(in the rows, 128 means zero)
[120 142  87 158 112 143 133 163 169 141 169 115 128 130 161  71 161 166
 173 104 146 136 162 133 126 183 156 154 151 124 184 171 126 140 138 165
 119 107 134 105 128 103 156 118 144 184 130  65 113 110 147]  pusel
[149 119 156 115 175 132 157 153  31 127  99 122 195 170 161 113 100 138
 146 142 153 142 139 122 111 118 126 127 152 128  81 145 118  84 119 114
 130 140 135  80 123 137 137 126  80 134 120 162 133 142 134]  Kun
[136 117 136 136 111 164 110 136 173  70 127 126 122 132 128 114 112 112
 125 125 110 132 123 130 143 115 144 134 125 143 155 131 159 121 154 155
 111 118 123 134 120 143 104 127 124 148 102 113 140 121 116]  valof
[139 138 140 108 136  80 139 128  28 178 118 128 174 143 166 128 133 159
 135 130 149 158 149 109 101 145 140 154 173 111  73  98  78 143 132 100
 143 141 115 114 133 118 149 130  96  71 132 146 122 161 171]  Momef
[174  60  90 144 135 185 134 177 153  65  83 119  95 145 135 182 107  69
 115 122 138 138  87 134 176  64  83 106  76 132 187  73 145 100 140 120
 128 132  99 141 119 170 114 122 109 146 111 138 161  72 106]  Momef
[124 125 116 123 129 133 138 129 117 116 116 118 105 122 123 149 132  80
 117 124 127 123 121 120 143 108 102 102 109 115 135 120 148 105 117 137
 109 114 121 138 127 134 122 131 115 131 133 121 136 110 122]  Moloz
[117 147  97 128 110 111 115 116 117 147 161 138 132 116 129 183 173  99
 113  79 145 104 141  98 165 134  97 113 101  87 162  89 116  97  87 138
 145 148 124 163 140 101 131 137 136 114 118 133 107 125 146]  Kun
[ 97 171  99 137 104 109 126  95 168 172 196 144 100 105 108 116 182 152
 176  95 128 112 138 114 121 211 120 124 143 104 126 136 125 152  91 129
 149 141 152 164 147  73 114 129 174 121 122 111  79 105 128]  pusel
[129 135 132 115  96 107 116 129 134 111 135 138 128 104 132 161 146 108
 108 110 128 122 148 119 148 116 121 124 109 104 131 101 123 118 107 124
 134 146 130 171 124 123 128 142 126  92 158 135 122 136 142]  Mefe
[142 125 110 134 122 156 124 142 144 118 143 112 132 130 141 111 156 157
 155 107 125 133 114 101 134 146 106 110 143 137 153 121 147 124 115 141
 134 129 127 132 122 118 119 122 150 174  95 106 126 106 115]  bet
[159  99 135 139 158 165 123 154 100 105 106 110 164 162 170  98  97 118
 129 134 145 139 127 124 150  95 149 139 132 131 152 137 122 106 147 130
 113 108 113  80 136 154 139 130 117 153  97 119 159 126 128]  Kun
[143  95 125 134 135 175 156 175 102  76  98 107 113 138 136 146 114  87
 145 129 134 125 112 128 142  82 102 115 107 128 141 132 151  81 132 130
 124 127 129 117 105 156 131 115 111 171 141 140 156 101 103]  tonu
[117 128 148 135 119 113 119  61 119 152 122  96  84 104  84  97 103 108
 147 191 124 118  97 119  89  96 154 129 160 126  76 167 192 167 135 142
  94  68 111 128 153 142 116 141 141 132 115 104 154 154  98]  Moloz
[123 146 123 135 143  92 184 155  20 202 124  95 172 145 149 135 150 156
 169 145 181 127 152 120  77 131 127 140 157 116  71 170 129  82 108 121
 146 136 148  95 119 113 174 114  64 156 162 133 118 165 152]  Kun
[103 170  83 134 101  94 128 136 127 186 188 133 144 119 150 114 197 178
 157  75 153 134 180 120 126 214 143 148 148 106 158 131  95 140 110 151
 141 136 138 130 135  70 159 124 140 124 141  96  78 124 180]  pusel
[126 117  70 129  77 108  99 122 120 150 131  90 131 109 172 149 182 125
  86  95 155 130 150 102 166 103 155 172 115 118 209  86 115 134 170 163
 110  89  99 121 138 121 180 127 136 128 132  65 148 136 187]  bet
[133 149 151 132 160 159 168 201 138 108 135 134 139 154 165  89 113 135
 161  99 104 145 133 137 124 169  74  74 135 132 124 170 121  75  91 127
 123 160 162 123  93 137 102 117  97 187 131 126 114  93 105]  Moloz
[146 155  82 160 133 153 136 204  93 169 159 110 154 174 175  84 186 187
 195  88 147 159 140  96 121 227 135 112 150 138 135 125  91 114 109 101
 150 141 127  93 125 110 137 108 128 158 106 106  95 129 143]  valof
[107 156 103 141 112 134 165 186 125 115 155 122 112 113 150 154 172 112
 147  85 129 119 141 118 139 163  84 112 108 110 148 139 128  68 110 138
 137 157 162 135  98 111 135 109 128 171 170 113 109 100 127]  tonu
[126 151 158 120 137 107 100  64 131 170 151 132 128 111 101  80 118 171
 153 140 106 147 111 120 103 174 161 110 169 142  70 127 140 178 113 119
 115 112 111 135 152 112  86 148 150  85  77 138 114 136 114]  Moloz
[140 104 121 109 117 109 127 122  68 117  96 124 135 126 128 175 144  94
 106 139 152 129 134 122 140  86 131 127 111 117 115  89 139 113 124 103
 129 124 111 139 133 135 146 139 108  83 152 151 139 142 144]  Mefe
[151 106  93 132 145 176 169 207 137  50 116 147 114 147 154 187 146  65
 123  86 127 130 116 114 172 120  34  81  90 111 181  89 133  60 101 125
 141 172 138 156 103 142 112 110 108 173 128 144 124  72 106]  Momef
[140 126 154 114 143 143 126 153 114  96 123 144 162 134 146 130 120 141
 128  92 118 147 138 132 152 140 121 117 120 136 132  98 110 104 127 126
 132 155 131 118 107 126 107 127 120 105 122 163 123 105 136]  tonu
[127 155  82 139 112 125 119 143 139 164 178 132 142 120 144 157 191 144
 138  66 140 121 147  91 160 175 111 111 120 108 179  96 115 104  94 145
 149 152 126 145 138  87 129 137 143 143 105 114  96 111 145]  Kun
[157  89 110 108 146 155 120  88 116 121  92 134 101 136  95 160 109  94
 145 137 134 122  91 133 162  93 123 120 103 139 122  69 139 137 129  84
 146 125 101 146 153 129  95 144 137  81  83 179 139  66 103]  pusel
[126 111 156  98 119  99 117  81  91 118 104 112 164 119 146 118 106 138
  98 146 135 138 139 122 118  84 156 160 154 138 109 121 137 138 168 150
 105 103 121 113 126 133 144 128 109 106 124 121 154 153 158]  bet
[105 141 149 108 139  97 183 121  71 125  99 114 124 117 133 135 109  87
 120 160 129 131 141 138  96 107 111 130 133 126  72 171 161  81 142 134
  98 118 156 114 111 134 138 119  73 140 174 121 139 136 128]  Moloz
[143  99 131 123 136 135 160 134  85  86  91 118 117 127 135 151  99  83
 125 165 140 133 113 127 117  79 106 132 137 117 108 130 162 110 149 137
 114 120 124 129 123 154 134 123  98 145 140 131 157 134 116]  Momef
[134 135 175 136 167 125 131 142 107 141 123 115 164 154 158  51  90 167
 141 145 128 168 131 149 101 150 154 121 158 148  85 169 106 134 128 117
 103 108 126  83 122 146 121 118 100 114 113 128 129 143 139]  Moloz
[117 139 145 132  96 100 127  98  87 178 136  96 111  97 110 118 129 151
 160 158 134 122 125 114  91 113 163 151 162 118  80 151 145 153 128 136
 127 108 122 130 137 129 139 136 135 128 145 125 140 157 128]  tonu
[157 120 150 149 170 155 158 182 101  98 119 124 153 164 181  55  93 156
 175 150 124 172 120 131 104 170 128 128 170 144 105 165 120 122 150 106
 120 130 140  75 120 151 122 112 117 169 109 113 145 131 108]  Momef
[150 105 143 115 156 167 106 114 187  76 131 165 141 142 127  97  99 138
 135 101 103 145 119 148 166 144 138 117 122 148 152 101 119 142 128 118
 129 144 117 133 134 122  79 138 149 102  66 164 118  68 113]  pusel
[153  79  78 133 119 139 110 145 102 139  81  89 108 140 158 171 132  74
  74 116 153 141 120 132 189  57 142 140  68 136 198  62 105 117 162 116
 106  85  72 112 141 158 156 128  99  90 125 109 166  98 165]  Moloz
[137 105 191 142 144 156 112 137 168  73 122 127 138 128 142  76  64 137
 126 138 113 151 114 160 132 102 154 134 123 145 124 156 127 131 147 137
 108 121 126 107 108 164 103 121 131 122 117 143 153 125 114]  tonu
[ 98 185 140 108 116  97 107 101 189  92 186 179 138  88  93 155 158 127
 108  66 102 100 143 106 144 169  78  94 121  87 125 105 121 124  64 158
 144 182 148 193 123  81  87 132 164  95 135 145  78 113 128]  bezi
[130 132 122 112 119  92 121 102  27 192 120 109 151 121 129 150 155 164
 141 127 153 143 136 111 117 138 160 151 149 129  85  83 113 140 135 105
 139 124 102 111 141 108 145 134 120  69 129 161 119 144 161]  tonu
[ 86 176 124 117  98  90 142 126 119 130 169 143 119  86 131 188 175 105
 111  71 129 110 154 112 146 159  86 118  98  90 130 104 112  82 100 141
 141 168 159 173 108  91 128 125 131 100 170 138  94 119 151]  tonu
[151  95 138 134 142 162  92 102 151 100 103 111 101 132 116  98  83  93
 117 149 113 138  93 132 152  85 148 115 118 140 144 115 152 154 148 128
  93  80  88 119 149 163 100 143 142 113  83 119 166 109 104]  Moloz
[163  93 100 138 166 198 135 180 144  92 121 136 132 171 143 106 128 129
 175 100 138 141 115 133 159 146 106  99 115 136 167 114 118 114 102 107
 144 139 114 117 128 132 110 120 133 153  86 151 119  62 106]  pusel
[141 114 115 143 104 167  99 131 168  96 135 118 115 131 122 126 129 122
 134 118 116 131 117 110 149 118 143 123 124 144 168 106 155 132 143 145
 122 114 106 140 130 136 109 133 137 141  86 110 136 117 118]  valof
[137 131 149 134 128 144 120 121 148 134 142 106 130 124 135  69 116 169
 172 137 113 132 107 105 102 133 131 117 169 137 112 163 142 151 112 137
 132 118 132 133 130 135 114 128 147 174  93 109 148 133  99]  bet
[133 123 146 134 138 129 150 131 122 125 124 122 140 129 132 146 113 114
 132 135 143 117 125 132 127  96 114 125 117 121 118 150 150  86 114 140
 130 137 140 130 120 137 125 127  98 149 128 140 132 127 121]  Kun
[116 150 189 102 125 126 131 119 153  84 135 162 145 121 120 139 101 111
 117 111  93 122 138 126 128 128 103 110 129 118  95 137 131 104 104 140
 136 171 154 177 106 129  84 128 102 111 122 167 114 132 119]  valof
[150 100 136 110 113 159  91 137 199  32 110 144 133 113 144 149  92  85
  59  90  97 120 135 132 204  47 132 142  83 125 207  81 107 112 151 160
 110 128 104 151 125 156 116 135 136 108 125 114 162  89 143]  bezi
[148  69 165  94 123 154  95 114 164  38  79 132 148 135 163 134  65  82
  56 118 109 136 123 144 184  31 130 140  94 139 185  93 116 112 169 150
  99 120 111 137 116 177 116 136 112 106 111 140 184 109 139]  bet
[125 105 156 119 137 142 155 181 131  61 102 139 145 128 156 178 107  86
  89  92 129 133 141 159 167  85  87 119  73 123 153 113 113  53 124 132
 126 166 144 137  83 151 125 109  81 118 165 167 134  95 144]  tonu
[150 109 196 125 160 113 115  87  78 136  93 110 175 145 141  87  52 144
 121 181 150 147 123 151 111  78 185 165 156 142  76 160 134 134 163 123
 103  98 118  85 142 160 131 144  92  99 100 150 166 168 135]  Kun
[136 121 100 122 107 123 113 146 138  97 123 134 123 118 156 161 152  91
  86  97 132 135 145 124 176 120 132 131  83 116 169  81 116 104 138 111
 121 132 121 141 130 129 140 134 134  89 149 117 131 114 149]  Mefe
[121 135 129 145 108 106 121 138  93 167 141 100 132 119 145 124 144 154
 140 122 154 136 139 134 120 129 154 147 132 120 124 131 112 130 130 136
 129 111 117 114 122 127 155 121 121 114 152 117 129 148 160]  tonu
[124 154 111 148 100 117 155 199 129 138 156 114 140 123 167 107 174 151
 160 112 144 134 172 118 106 165 127 127 143 109 141 174 130 103 104 149
 130 139 154 127 106 119 164 121 112 182 191  82 116 150 144]  Mefe
[109 159 114 125 115  87 133 109  96 172 142 114 122 114 142 124 153 122
 120 119 135 138 146 119 127 156 135 129 129 116 115 124 117 123 131 124
 111 111 127 122 136 112 141 130 121  99 143 100 117 136 156]  Moloz
[171  95 147 151 171 202 127 173 143  80 109 113 156 175 165  50  79 145
 164 137 113 150 106 141 148 124 154 127 153 160 154 159 137 111 154 116
 113 114 130  66 132 154 105 125 133 191  59 120 166 105  88]  Kun
[116 139 204  93 155 106 146  85 143  72 114 163 148 104  76 143  70 123
 110 150 102 111 114 146 100  83  98 105 137 134  48 146 160 113  98 137
 132 165 153 164 111 130  82 122 102  98 142 186 119 123 103]  bezi
[125 142  95 119 104  95 146 193  64 142 130 117 183 135 197 142 195 152
 111  89 164 151 195 117 140 164 142 147 132 109 156 116  91  94 139 128
 125 138 137  96 109 106 193 118  98 114 188  96 104 159 204]  Mefe
[128 157 189 113 166  80 161 105  29 185 120 110 209 141 158  74 106 190
 157 170 146 147 158 129  59 136 183 170 217 138  25 192 136 123 146 135
 116 123 152  69 128 112 149 134  74 131 123 141 129 180 150]  Kun
[127 128  68 148 101 119 107 117  98 188 138  90  95 123 131 136 176 115
 135 121 154 131 123  99 144 135 144 126 120 115 161  98 129 147 123 126
 113  80  85 124 159 123 154 137 145 118 117  84 132 128 148]  Moloz
[119 127 154 127 103 119 100 110 171  68 139 143 120 104 124 129 118  96
  99 127 124 122 138 134 143 110 135 126 113 107 138 130 152 130 124 142
 107 123 134 158 125 137 118 142 147 102 147 114 134 147 128]  Mefe
[116 122 120 120 102 120 136  82 145 114 113 105  79  87  96 154 123  75
 111 157 119 111 119 128 125  76 131 132 117 126 127 140 202 120 150 170
  88  86 121 149 133 134 123 137 114 144 141  95 152 120 115]  Moloz
[120 164  33 165  75 118 105 179 137 158 188 105  96 112 143 174 252 120
 136  67 169 104 158  87 155 175 102 105 109  82 201  84 116 119  67 137
 154 128 115 177 143  82 160 137 151 128 161  71  91 125 161]  Mefe
[120 134 131 156 111 113 132 101 128 160 146  95 117 110 117 120 123 131
 150 159 156 110 124 126 101 100 150 145 140 117 115 177 169 122 124 158
 119 100 132 127 138 130 143 134 119 165 128  97 143 158 121]  Kun
[138 139  81 134 106 127 137 107  67 187 125  98  95 130  91 153 169 130
 187 150 147 120  99  87 100 143 133 122 139 135  80 105 164 132 111  92
 153 120 110 144 150 116 119 130 124 129 103 139 123 137 104]  valof
[146 124 117 140 140 120 149 170  90 140 125 125 145 144 163 139 141 139
 138 117 152 153 127 128 124 144 104 125 133 117 123 111 103 112 116 114
 140 146 121 123 118 133 138 119  99 118 131 135 121 130 149]  Momef
[104 163 122 127 119  88 150 118  75 171 152 123 152 119 146 136 152 133
 139 122 147 119 154 107 113 151 128 144 142 105 106 149 126  95 120 133
 133 136 151 118 131 101 152 130 113 134 144 113 115 155 147]  Kun
[138 132  35 155  83 139  74 133 176 133 174 118  83 103 132 197 190  67
 100  47 158 104 126  86 227 118  99 108  50  94 252  36 100  99 114 129
 141 114  93 172 157 124 133 139 168 124  95 104 125  99 143]  Kun
[142 123 105 116 125 129 119 124 123 111 121 131 136 119 125 145 133 122
 114 107 126 123 125 115 155 105 130 126 113 134 145  79 116 122 134 122
 134 130 109 127 139 122 127 128 141 102 130 126 132 103 136]  bezi
[122 169 110 116 118  76 155 151  35 195 137 108 178 123 149 119 176 188
 152 121 158 130 171  98  88 151 147 150 179 112  88 139  94 127 109 133
 147 132 128 102 131  98 180 118 102 126 176 108 106 166 179]  bezi
[112 132 160 135 138 140 183 164 131 101 127 125 114 118 114 143 114 117
 162 134 125 119 114 143  98 120  83 100 123 128  89 178 166  74  97 138
 136 159 168 143  86 136 113 109  96 179 162 157 123 111  92]  tonu
[143 108 164 100 165 160 159 152 126  67 104 141 171 144 149 113  99 138
 132 114 110 144 122 128 127 115  90  97 137 152 113 131 142  86 120 131
 131 161 152 124  95 138 104 108 104 159 111 160 134 100 108]  bet
[123 140 128 120 128 136 163 133 136  98 134 133 134 110 121 173 133  95
 130 116 129 102 138 113 136 107  84 111 118 115 136 144 175  63 110 161
 131 151 158 151 113 114 118 132 102 179 131 132 125 112 108]  Kun
[187  76 118 113 182 200 138 145 109  97  89 134 140 170 122 120 108 141
 179 130 128 148  91 132 155 125 117  98 137 166 122  83 126 125 119  76
 154 139 104 113 141 130  83 130 125 121  56 195 128  49  90]  pusel
[138 122  94 130  97 127  95  77 145 145 144 120 106  95  98 191 151  99
 110 107 134  99 110  99 172  97 124 120 101 112 165  68 154 126 117 144
 136 124  99 168 159 110 111 156 155 109  90 133 127 106 125]  Kun
[106 145 134 114 117 110 142  81 142 132 131 123  92  89  90 152 129  99
 128 146 114 114 119 119 112 114 112 108 132 124  98 140 189 121 117 153
 106 117 133 162 128 117 106 137 120 134 129 119 126 119 107]  Moloz
[136 153 110 150 150 141 134 181 130 171 163 121 150 150 171  62 165 187
 166  90 121 168 134 114 124 221 136 100 159 140 138 139 100 133 102 120
 122 133 124  92 127 107 123 118 144 153 102 105  95 111 136]  Moloz
[ 99 154 115 130 120  86 169 152  87 168 128 105 125 118 142 157 158 108
 119 122 152 127 153 131 111 129  99 123 118 108 113 151 132  86 110 141
 117 124 143 131 109 118 160 116  73 134 181 107 116 137 161]  Moloz
[135 123  41 122  97 129 120 139 120 165 125 108  87 114 119 220 205  81
 107  74 138 118 123  96 190 114  92 102  75 119 198  37 131 104 107 124
 134 121  90 166 144 110 135 138 123 110 117 116 119  75 150]  Moloz
[132 150 132 118 142 113 152 128  61 176 138 108 171 136 144  96 163 198
 182 129 144 145 131  94  84 171 126 119 186 139  76 139 133 130 105 116
 148 135 136 110 124 102 141 118 125 148 110 127 113 150 135]  bet
[113 127 143 125 118 106 134  98  82 128 119  96 141 117 133 107 123 131
 134 159 152 122 131 114  91  93 138 150 162 118  96 163 159 133 140 153
 109  95 133 118 125 135 155 122 116 151 138 100 153 170 139]  bet
[101 148 143 125 110  79  98  62 105 162 157 124 142 116 125  87 126 150
 133 143 154 126 158 132 106 143 185 175 167 101 100 147 110 182 140 149
 113  94 119 120 152 103 149 138 145  74 128 110 115 163 172]  pusel
[125 141 127 121 130 143 152 163 101 100 127 137 143 149 132 152 146 108
 143 105 133 124 135 110 126 148  87 101 122 116 112 124 136  80  97 128
 139 164 145 145 106 123 111 115  99 142 131 155 104 123 124]  valof
[138 131 152 119 137 113  96 105 121 133 126 132 155 133 151  82 114 147
 105 115 117 164 143 136 143 151 172 141 141 138 129 110 105 153 153 130
  95 105 104 102 142 129 116 138 127  76  99 120 129 134 158]  Moloz
[113 136 150 144  99 132 122 103 179 103 146 122  97 109  92 131 114 111
 142 143 124 111 114 130 106 111 127 121 125 126 109 159 176 127 117 157
 123 123 136 172 118 138 101 124 116 145 123 121 128 145 106]  valof
[122 148 117 155  86 102  83  90 152 154 163 105 107  94 124  82 145 156
 149 149 137 136 135 112 113 153 193 151 147 123 122 139 147 180 142 124
 112  85 115 127 155 118 139 147 175 105 127  73 138 170 132]  Mefe
[110 140 116 112 122 110 160 112 119 130 141 133 128 112 116 146 149 125
 150 126 141 112 156 132 110 138 121 141 142 114 110 151 156 114 120 157
 131 133 147 146 121  97 138 123 104 139 152 126 106 113 142]  pusel
[114 117  84 140  99 140 131 152 202  89 135 124  73  99 129 202 157  43
  77  79 124 108 126 134 193  89  75  98  44 104 212  99 146  76 112 161
 108 126 123 182 110 138 124 125 113 139 153  95 133  78 139]  Moloz
[115 144 108 104  97  72 122  79  18 195 120 120 142 127 105 193 173 119
 127 132 163 119 139  91 110 126 135 143 134 106  72  76 121 132 110 107
 148 130 102 152 146 107 143 136  94  52 132 164 106 167 168]  valof
[105 155 157 136 120  70 145 125 102 148 153 134 154 114 160 119 127 152
 116 135 145 149 154 133  95 157 126 146 156 102  94 153 103 131 126 143
 124 139 143 130 118 120 147 119 102 105 156 117 113 172 169]  Momef
[135  97 135 103 113 106 113  49  84 147  91  91 129 106 110 139 114 128
 117 168 141 125 108 109 113  58 164 155 154 146  99 101 164 163 163 132
 118  88  98 131 150 134 139 139 122  97 102 131 167 146 134]  bet
[110 138 108 128 119  99 145  96  81 173 140 112 125 122 113 116 149 141
 174 150 166 117 146 122  89 144 148 154 161 108  89 158 143 147 117 137
 130 106 130 122 143 102 153 124 121 126 142 119 116 142 143]  pusel
[119 125 171 105 134 123 125 103 135  92 121 151 119 103  97 188 104  92
  91 110 108 116 105 141 156  92  87  99  94 119 103  87 128 103 102 115
 142 165 131 177 113 129  83 130 122  73 122 203 116  92 113]  tonu
[154 127  94 156 131 161 117 150 161 123 165 136  97 130 127 128 159 131
 168 101 123 137  94  94 144 168  89  84 129 113 155  93 130 144  89 114
 149 142 110 160 142 126  97 130 171 150  81 123 116 103  99]  Momef
